Here is a tiny trained network, its code and every weight. The questions are about switching its units off for an input and a class, where a switched-off unit gives its printed mean instead of its output.

import numpy as np


def w(rows, s, z=0):
    codes = np.array(rows[::2]) - 128.0
    scale = np.full(codes.shape[1], s)
    scale[-1] = z or s
    return codes * scale


def norm(h):
    return h / np.sqrt((h * h).mean(-1, keepdims=True) + 1e-5)


def f(y):
    return np.maximum(y, 0)


def log_softmax(a):
    a = a - a.max(-1, keepdims=True)
    return a - np.log(np.exp(a).sum(-1, keepdims=True))


def net(x, mask):
    res = np.array(x, float).reshape(1, 8) / 4 @ E
    u = 0
    for l in range(3):
        y = f(norm(res) @ A[l][:, :-1].T + A[l][:, -1])
        res = res + np.where(mask[u : u + 8], y, B[l][:, -1]) @ B[l][:, :-1]
        u += 8
    return log_softmax(norm(res)[-1] @ U[:, :-1].T + U[:, -1])


A, B = {}, {}
E = w([
[131,91,151,117,117,86,183,99,109,67,106],'x0',
[158,109,123,145,144,100,124,138,136,127,133],'x1',
[133,28,184,154,182,84,66,129,165,166,144],'x2',
[122,104,138,104,161,121,69,107,143,84,94],'x3',
[177,97,126,68,105,130,98,121,62,79,101],'x4',
[123,145,156,137,208,148,99,85,60,216,160],'x5',
[25,185,3,146,162,96,97,38,109,125,183],'x6',
[146,144,140,84,133,157,84,164,178,113,162],'x7',
],0.0013)
A[0] = w([
[130,159,132,121,190,100,111,141,127,120,135,3],'L0N1',
[173,154,180,130,145,183,150,141,74,254,135,112],'L0N2',
[139,111,140,145,139,93,153,122,149,113,159,79],'L0N3',
[150,107,126,129,172,124,35,161,193,151,144,135],'L0N4',
[129,115,159,141,146,107,167,124,160,91,102,100],'L0N5',
[122,153,100,138,96,96,187,86,66,111,105,158],'L0N6',
[164,86,187,72,157,131,106,88,58,120,75,108],'L0N7',
[133,156,103,166,91,111,169,148,180,137,163,110],'L0N8',
],0.0025,0.0026)
B[0] = w([
[132,118,145,175,155,76,112,85,140,150,92,128],'L0N1',
[2,246,32,236,168,237,194,197,210,214,237,243],'L0N2',
[116,119,150,127,109,108,144,134,101,133,113,136],'L0N3',
[85,178,130,124,176,207,80,110,88,155,190,237],'L0N4',
[112,117,162,107,118,143,127,141,49,117,119,159],'L0N5',
[109,149,144,104,163,181,45,154,134,134,163,255],'L0N6',
[125,122,152,190,81,128,191,200,182,144,132,218],'L0N7',
[125,117,186,152,151,161,141,144,108,181,162,190],'L0N8',
],0.0023,0.0018)
A[1] = w([
[61,150,48,155,48,61,204,70,179,102,71,90],'L1N1',
[202,68,193,123,84,109,198,175,192,77,44,118],'L1N2',
[73,215,34,89,190,144,69,66,112,82,152,132],'L1N3',
[139,146,120,201,141,71,206,123,204,182,115,5],'L1N4',
[140,183,90,74,12,165,207,175,186,74,105,93],'L1N5',
[176,56,213,163,98,78,227,155,135,73,119,113],'L1N6',
[79,69,120,239,249,32,105,52,131,254,125,143],'L1N7',
[176,3,182,92,209,79,45,106,177,170,112,118],'L1N8',
],0.0016)
B[1] = w([
[123,164,183,130,169,207,139,181,93,179,185,172],'L1N1',
[159,95,81,69,79,62,147,67,58,100,102,202],'L1N2',
[126,147,101,94,186,101,69,76,87,115,160,245],'L1N3',
[157,91,135,130,104,87,132,107,107,120,81,144],'L1N4',
[103,93,183,205,178,124,168,140,124,187,128,208],'L1N5',
[121,85,116,64,63,77,164,88,51,115,100,185],'L1N6',
[136,147,208,217,146,232,212,254,238,214,210,250],'L1N7',
[91,206,132,188,138,186,174,159,155,201,182,174],'L1N8',
],0.0024,0.0021)
A[2] = w([
[111,151,126,231,153,161,146,145,181,255,163,125],'L2N1',
[87,36,136,138,137,53,136,93,140,133,155,254],'L2N2',
[75,162,118,172,121,165,168,132,89,137,152,110],'L2N3',
[104,176,121,225,147,170,177,169,184,228,143,140],'L2N4',
[154,91,188,110,148,146,52,160,235,141,133,41],'L2N5',
[133,80,187,102,153,163,85,157,228,157,156,159],'L2N6',
[166,114,122,71,76,150,110,191,87,39,120,149],'L2N7',
[96,107,124,239,165,93,120,97,167,216,127,140],'L2N8',
],0.0026,0.00095)
B[2] = w([
[104,157,214,233,145,235,215,235,236,236,191,253],'L2N1',
[107,151,201,108,94,190,174,182,85,134,159,150],'L2N2',
[78,130,175,110,192,126,91,106,139,140,138,186],'L2N3',
[86,120,245,254,173,233,201,232,243,250,167,252],'L2N4',
[21,218,81,207,206,198,177,104,127,214,233,156],'L2N5',
[21,220,132,164,161,141,195,113,97,152,167,180],'L2N6',
[137,106,144,192,137,106,129,137,189,185,100,167],'L2N7',
[103,195,189,194,103,219,201,223,203,198,172,194],'L2N8',
],0.0026,0.0051)
U = w([
[28,218,229,249,222,248,217,242,228,251,242,218],'0',
[35,242,9,13,233,98,8,12,16,24,215,168],'1',
[246,2,235,72,5,13,242,196,54,51,2,157],'2',
[247,74,20,98,158,19,14,42,233,44,14,3],'3',
],0.0034,0.0032)

Each question gives the input, the list of numbers given to net, and the class t.
The units are the neurons (one row each of A and B). Each row of codes is followed by its name. A weight is (code - 128) times the scale printed after its matrix; where a second scale follows, it is the last column's (A, B and U).
mask holds one flag per neuron, layer by layer. A switched-off neuron (its flag False) gives its mean, the last column of its row in B, instead of its output. The means were averaged over made-up inputs and are rounded, as every weight is.
A unit's drop is (log p(t) with every unit on - log p(t) with that unit switched off) / (log p(t) with every unit on - log p(t) with every unit switched off).
k most important neurons: the k neurons with the biggest drops, biggest first
top k neurons in layer l: the k neurons of layer l with the biggest drops, biggest first
drop when u is switched off: that unit's drop, to one decimal
input [3,2,-7,-4,8,2,1,-3], class 1: 3 most important neurons : L2N4, L2N1, L2N8
input [-5,-1,-1,5,0,-3,0,-2], class 1: top 2 neurons in layer 1 : L1N7, L1N3
input [-4,0,-5,6,0,-5,-7,4], class 2: 2 most important neurons : L1N2, L0N2
input [3,8,-3,-2,-4,-5,0,-3], class 2: 3 most important neurons : L0N2, L1N6, L0N4
input [-8,7,-3,-3,7,-5,7,-6], class 1: 2 most important neurons : L2N4, L2N1
input [-2,8,7,7,5,-8,5,6], class 1: 3 most important neurons : L2N4, L2N1, L1N7
input [-1,4,2,3,7,3,8,2], class 1: top 2 neurons in layer 0 : L0N2, L0N8
input [7,-5,-3,-8,-8,-7,-6,3], class 2: top 2 neurons in layer 2 : L2N1, L2N4
input [7,-8,-5,8,1,-6,5,-6], class 1: 2 most important neurons : L2N4, L2N1
input [1,0,-3,1,3,-8,5,-3], class 1: top 3 neurons in layer 2 : L2N4, L2N1, L2N8
input [1,-6,0,6,4,-8,5,-6], class 1: top 2 neurons in layer 2 : L2N4, L2N1
input [-2,8,1,2,5,-7,-2,-8], class 2: drop when L2N6 is switched off : 0.0
input [8,-6,3,4,0,-4,2,-2], class 2: drop when L0N2 is switched off : 0.1
input [3,-5,3,3,5,-3,4,-1], class 1: drop when L2N8 is switched off : 0.3
input [8,4,8,1,8,3,-4,2], class 2: drop when L2N4 is switched off : 0.2
input [-1,4,-4,8,5,-6,-7,7], class 2: top neuron in layer 1 : L1N2
